Here is a tiny trained network, its code and every weight. The questions are about switching its units off for an input and a class, where a switched-off unit gives its printed mean instead of its output.

import numpy as np


def w(rows, s, z=0):
    codes = np.array(rows[::2]) - 128.0
    scale = np.full(codes.shape[1], s)
    scale[-1] = z or s
    return codes * scale


def f(y):
    return y / 2 * (1 + np.tanh(0.7978845608 * (y + 0.044715 * y**3)))


def log_softmax(a):
    a = a - a.max(-1, keepdims=True)
    return a - np.log(np.exp(a).sum(-1, keepdims=True))


def net(x, mask):
    res = np.array(x, float).reshape(1, 3) / 4 @ E
    y = f(res @ A[0][:, :-1].T + A[0][:, -1])
    res = res + np.where(mask, y, B[0][:, -1]) @ B[0][:, :-1]
    return log_softmax(res[-1] @ U[:, :-1].T + U[:, -1])


A, B = {}, {}
E = w([
[24,100,57,144,225,136,132],'x0',
[73,71,81,68,61,10,191],'x1',
[70,226,204,56,137,69,1],'x2',
],0.0086)
A[0] = w([
[105,52,50,145,153,220,171,71],'neuron 1',
[201,58,139,206,73,161,175,133],'neuron 2',
[85,113,78,86,9,71,210,172],'neuron 3',
[119,127,94,152,184,223,83,142],'neuron 4',
[254,100,203,77,24,154,150,89],'neuron 5',
[198,156,174,193,155,216,130,106],'neuron 6',
[194,102,44,147,97,151,138,1],'neuron 7',
],0.009,0.0059)
B[0] = w([
[120,79,140,97,138,80,43,220],'neuron 1',
[165,148,220,95,144,96,54,232],'neuron 2',
[218,211,94,172,160,53,138,255],'neuron 3',
[178,149,70,150,174,45,118,203],'neuron 4',
[116,50,80,54,238,115,147,227],'neuron 5',
[157,206,54,169,117,3,174,222],'neuron 6',
[45,177,42,55,22,48,88,159],'neuron 7',
],0.011,0.0099)
U = w([
[180,212,55,181,110,101,163,74],'0',
[128,178,165,72,119,100,7,94],'1',
[112,110,71,100,210,125,133,220],'2',
[184,148,144,194,150,128,146,201],'3',
[79,80,159,157,68,192,173,1],'4',
[64,61,182,168,65,183,212,1],'5',
[91,93,161,137,73,192,186,1],'6',
[67,91,164,119,44,202,211,1],'7',
],0.014,0.0074)

Each question gives the input, the list of numbers given to net, and the class t.
The units are the neurons (one row each of A and B). Each row of codes is followed by its name. A weight is (code - 128) times the scale printed after its matrix; where a second scale follows, it is the last column's (A, B and U).
mask holds one flag per neuron, in row order. A switched-off neuron (its flag False) gives its mean, the last column of its row in B, instead of its output. The means were averaged over made-up inputs and are rounded, as every weight is.
A unit's drop is (log p(t) with every unit on - log p(t) with that unit switched off) / (log p(t) with every unit on - log p(t) with every unit switched off).
The circuit of an input: a set's keep is (log p(t) with only the set's units on - log p(t) with every unit switched off) / (log p(t) with every unit on - log p(t) with every unit switched off). Starting from all 7 units, units are removed one at a time, each time the one whose removal leaves the highest keep (on an exact tie, the one counted first), for as long as the keep stays at least 0.8.
units of the circuit, in order: the units of the circuit, biggest drop first
unit that matters most: the unit with the biggest drop
top k neurons: the k neurons with the biggest drops, biggest first
drop of u: that unit's drop, to one decimal
input [2,8,3], class 0: unit that matters most -> neuron 3
input [-7,-1,-5], class 2: top 2 neurons -> neuron 5; neuron 1
input [5,-7,0], class 0: top 2 neurons -> neuron 6; neuron 5
input [4,-7,-5], class 0: top 2 neurons -> neuron 6; neuron 4
input [-1,-6,-7], class 1: top 3 neurons -> neuron 2; neuron 1; neuron 3
input [3,-3,-5], class 1: units of the circuit, in order -> neuron 1; neuron 2
input [-5,-7,-8], class 1: top 2 neurons -> neuron 2; neuron 1
input [-2,2,1], class 3: units of the circuit, in order -> neuron 6; neuron 7; neuron 1
input [-8,6,5], class 2: top 3 neurons -> neuron 5; neuron 6; neuron 2
input [7,8,-4], class 0: top 2 neurons -> neuron 3; neuron 5
input [5,-3,-5], class 1: units of the circuit, in order -> neuron 1; neuron 5
input [4,4,2], class 0: units of the circuit, in order -> neuron 5; neuron 1
input [-1,0,0], class 3: units of the circuit, in order -> neuron 1; neuron 7; neuron 6
input [3,3,-1], class 3: units of the circuit, in order -> neuron 5; neuron 6; neuron 7
input [8,-2,7], class 2: units of the circuit, in order -> neuron 2
input [-7,-6,-1], class 2: top 2 neurons -> neuron 5; neuron 3
input [-6,4,2], class 2: top 2 neurons -> neuron 5; neuron 6
input [0,-5,-8], class 1: top 3 neurons -> neuron 2; neuron 1; neuron 3
input [6,-3,5], class 2: top 4 neurons -> neuron 2; neuron 1; neuron 3; neuron 6
input [-5,3,-5], class 1: unit that matters most -> neuron 2
input [-2,2,2], class 3: top 4 neurons -> neuron 6; neuron 2; neuron 1; neuron 7
input [4,5,-2], class 0: top 2 neurons -> neuron 3; neuron 5
input [3,2,1], class 3: units of the circuit, in order -> neuron 5; neuron 6; neuron 7; neuron 1
input [-8,-4,3], class 2: drop of neuron 5 -> 0.7
input [-2,-4,-7], class 1: drop of neuron 1 -> 0.1
